X =
6.6	2.6	-3.1	-6.2	-8.6	5.2	-5.7	-12.7	-6.2	-14.3	-10.3	-1.3
7.4	-8.9	-8.6	-14.5	-8.2	-9.4	-12.3	-1.6	-13.1	-3.5	-4.2	-4.0
7.5	0.5	-9.5	-14.9	-10.7	-1.7	-4.9	-9.8	-10.0	1.6	-8.8	1.3
7.7	-19.0	-10.8	-13.9	-8.6	-17.5	-13.5	-0.6	-6.0	-1.2	-9.7	-10.1
6.6	-2.5	-3.1	-14.8	-9.8	-3.9	-4.0	-10.7	-6.9	-8.3	-6.6	-8.8
5.1	8.5	6.4	4.4	-5.9	11.9	-0.2	-13.4	-8.8	-5.2	-3.6	-7.5
7.4	-15.7	-8.6	-13.2	-5.6	-9.3	-7.5	-3.0	-10.1	-5.4	-8.9	-3.6
7.0	-17.6	-6.1	-10.0	-11.4	-15.4	-15.6	-6.5	-5.7	-5.3	-13.3	-2.4
6.7	-3.8	-4.3	0.4	-4.2	-3.2	-6.7	-12.7	-7.6	-1.5	-7.7	-4.5
7.5	0.1	-9.4	-0.5	-10.2	-13.1	-1.9	-5.5	-8.3	-20.7	-5.8	-10.3
7.2	-3.2	-7.7	-3.4	-2.6	-8.3	-6.5	-5.3	-7.8	-9.4	-9.3	-10.8
7.7	-18.3	-10.5	-14.7	-6.5	-18.4	-3.4	2.9	-5.1	-3.9	-6.0	-8.2
7.3	3.1	-7.9	-2.4	-8.1	2.6	-9.0	-12.9	-5.9	-9.4	-6.3	-10.1
5.9	16.6	1.4	8.0	-6.4	11.5	-7.7	-22.6	-4.7	-6.5	-11.3	-4.6
7.7	6.7	-11.0	-5.9	-9.1	-3.6	-1.7	-8.6	-7.1	-16.2	-9.3	-19.6
Indices start at 1.
row 1 col 1 -> 6.6
row 11 col 3 -> -7.7
row 5 col 11 -> -6.6
row 9 col 2 -> -3.8
row 8 col 12 -> -2.4
row 6 col 10 -> -5.2
row 11 col 4 -> -3.4
row 1 col 9 -> -6.2
row 1 col 8 -> -12.7
row 9 col 6 -> -3.2
row 10 col 5 -> -10.2
row 2 col 3 -> -8.6
row 1 col 6 -> 5.2
row 10 col 8 -> -5.5
row 8 col 2 -> -17.6
row 7 col 1 -> 7.4
row 3 col 6 -> -1.7
row 3 col 2 -> 0.5
row 1 col 2 -> 2.6
row 12 col 10 -> -3.9
row 12 col 2 -> -18.3
row 6 col 1 -> 5.1
row 13 col 4 -> -2.4
row 6 col 2 -> 8.5
row 13 col 5 -> -8.1
row 4 col 10 -> -1.2
row 12 col 4 -> -14.7
row 10 col 1 -> 7.5
row 6 col 12 -> -7.5
row 5 col 7 -> -4.0
row 15 col 8 -> -8.6
row 12 col 9 -> -5.1
row 7 col 12 -> -3.6

m =
array([[ 0.06, -0.11, -0.03,  0.03],
       [-0.01,  0.19, -0.02,  0.00],
       [ 0.13,  0.07, -0.02,  0.03],
       [ 0.00, -0.21,  0.07,  0.17],
       [-0.06, -0.01,  0.03, -0.04],
       [-0.03,  0.04, -0.02, -0.13],
       [-0.16,  0.05,  0.05, -0.17],
       [-0.09, -0.02, -0.07,  0.00],
       [ 0.09, -0.06, -0.03,  0.14],
       [ 0.07,  0.01,  0.09,  0.08],
       [ 0.05, -0.11,  0.14,  0.05],
       [ 0.03,  0.05, -0.01,  0.01],
       [ 0.01,  0.08,  0.05, -0.03],
       [ 0.03,  0.02, -0.03, -0.12]])
Rows and columns are counted from 1.
(1, 1) = 0.06
(9, 2) = -0.06
(8, 1) = -0.09
(11, 3) = 0.14
(2, 4) = 0.00
(10, 2) = 0.01
(6, 1) = -0.03
(10, 1) = 0.07
(1, 2) = -0.11
(6, 3) = -0.02
(9, 3) = -0.03
(8, 2) = -0.02
(11, 4) = 0.05
(7, 3) = 0.05
(4, 1) = 0.00
(8, 3) = -0.07
(2, 3) = -0.02
(5, 2) = -0.01
(3, 1) = 0.13
(7, 1) = -0.16
(11, 2) = -0.11
(4, 3) = 0.07
(8, 4) = 0.00
(7, 2) = 0.05
(12, 1) = 0.03

a =
[[ 208  166   69  -97   60   45  -44   52  224]
 [  22  154  141  348  204  106  242  184   46]
 [ 325  212 -125   -8 -202  258  363  499  260]
 [ -43 -254  662  529  457   76  419  -64 -229]
 [ 597  239 -372 -204 -674  541  285  649  467]
 [ 144  606 -414 -526  113 -106 -367  147  479]
 [  37   15    5  180  -47  110  233  192  -11]
 [-211  -35  406  709  487  101  468  115 -233]
 [ 277   99  155   25    7  257   10   70  234]
 [ 423  153  174 -149   23  291   70  169  355]
 [ 485  282 -373 -243 -539  372  134  509  437]
 [ 487  239  110 -317   25  269   18  204  455]]
Rows and columns are counted from 1.
(1, 1): 208
(12, 4): -317
(1, 8): 52
(11, 1): 485
(8, 6): 101
(7, 6): 110
(1, 3): 69
(12, 9): 455
(11, 9): 437
(2, 1): 22
(3, 4): -8
(9, 8): 70
(4, 9): -229
(5, 3): -372
(10, 5): 23
(6, 2): 606
(9, 2): 99
(6, 4): -526
(7, 7): 233
(10, 8): 169
(9, 4): 25
(8, 4): 709
(9, 9): 234
(10, 3): 174
(4, 6): 76
(1, 6): 45
(3, 8): 499
(6, 5): 113
(10, 4): -149
(3, 3): -125
(9, 1): 277
(12, 2): 239

B =
31  14  12  28  17  80
 4  48  25  11  37  22
Rows and columns are counted from 1.
row 1 col 1: 31
row 1 col 4: 28
row 1 col 3: 12

grid =
 10   14   31  -10  -47  -47
-10   -6  -40   17   41   10
 24   15  -45    6   32   28
Rows and columns are counted from 1.
(1, 1) -> 10
(1, 4) -> -10
(2, 4) -> 17
(2, 6) -> 10
(2, 3) -> -40
(3, 3) -> -45
(1, 6) -> -47
(3, 5) -> 32

x =
[[  2  -6 -12 -32   2  10 -16]
 [ 55  -4  25 -70  11  15 -58]
 [ 16 -11  31   5   0 -25  12]
 [ -6  47  -5   5 -10   3  52]
 [-50  13 -34  31 -13  -6  62]
 [-13  -3  33 -24   1   3  24]
 [  0   1   7 -43   3  16  -6]]
Indices start at 1.
(1, 1) = 2
(5, 5) = -13
(5, 3) = -34
(1, 2) = -6
(7, 7) = -6
(3, 6) = -25
(2, 7) = -58
(5, 6) = -6
(1, 6) = 10
(3, 5) = 0
(3, 1) = 16
(2, 1) = 55
(7, 6) = 16
(7, 1) = 0
(6, 2) = -3
(4, 6) = 3
(6, 4) = -24
(6, 3) = 33
(7, 2) = 1
(6, 7) = 24

arr =
[[ 31   5  -7 -19  33 -23 -22]
 [ 18  -2 -18  -7  42   3 -14]
 [ 14  -3  -4 -19  13  29 -16]
 [ 35 -51   3  31 -16   0  15]
 [ 28 -46   3  31 -36 -12  -4]
 [ 15  -9 -15 -30   8  18  10]
 [-11  43  74 -21  -6 -45  56]
 [ 37  -6 -13 -49  -7  -5   9]
 [-33  79   8  -6 -13   9 -15]
 [ 12  -2 -16  -9  24  20 -35]]
Rows and columns are counted from 1.
(1, 1): 31
(3, 7): -16
(6, 5): 8
(5, 1): 28
(8, 5): -7
(3, 5): 13
(3, 3): -4
(2, 5): 42
(3, 4): -19
(1, 2): 5
(2, 1): 18
(7, 4): -21
(6, 6): 18
(6, 4): -30
(9, 4): -6
(5, 7): -4
(9, 3): 8
(8, 7): 9
(10, 2): -2
(10, 6): 20
(3, 2): -3
(9, 7): -15
(5, 2): -46
(6, 3): -15
(3, 6): 29
(6, 2): -9
(10, 7): -35
(10, 4): -9
(1, 6): -23

W =
[[-0.289, -1.722, 1.694, -1.652, 0.003, -0.964, -1.443],
 [0.253, 0.852, -0.797, 0.621, 0.698, 0.979, 1.604],
 [2.136, -0.947, -0.250, 1.020, -2.102, -0.854, 0.998]]
Indices start at 1.
(1, 1): -0.289
(1, 6): -0.964
(2, 2): 0.852
(2, 7): 1.604
(2, 4): 0.621
(1, 7): -1.443
(1, 2): -1.722
(3, 2): -0.947
(3, 1): 2.136
(1, 3): 1.694
(3, 3): -0.250
(2, 5): 0.698
(3, 5): -2.102
(1, 5): 0.003

data =
[[-36   2 -46 -39   5  11 -36  16 -45  14 -15 -26  18]
 [ 70  -3  64  56 -24 -36  63 -38  70 -35  19  35 -35]]
Indices start at 1.
row 1 col 1 => -36
row 1 col 11 => -15
row 2 col 1 => 70
row 1 col 8 => 16
row 2 col 7 => 63
row 2 col 9 => 70
row 2 col 13 => -35
row 2 col 3 => 64
row 1 col 12 => -26
row 1 col 6 => 11
row 1 col 4 => -39
row 1 col 9 => -45
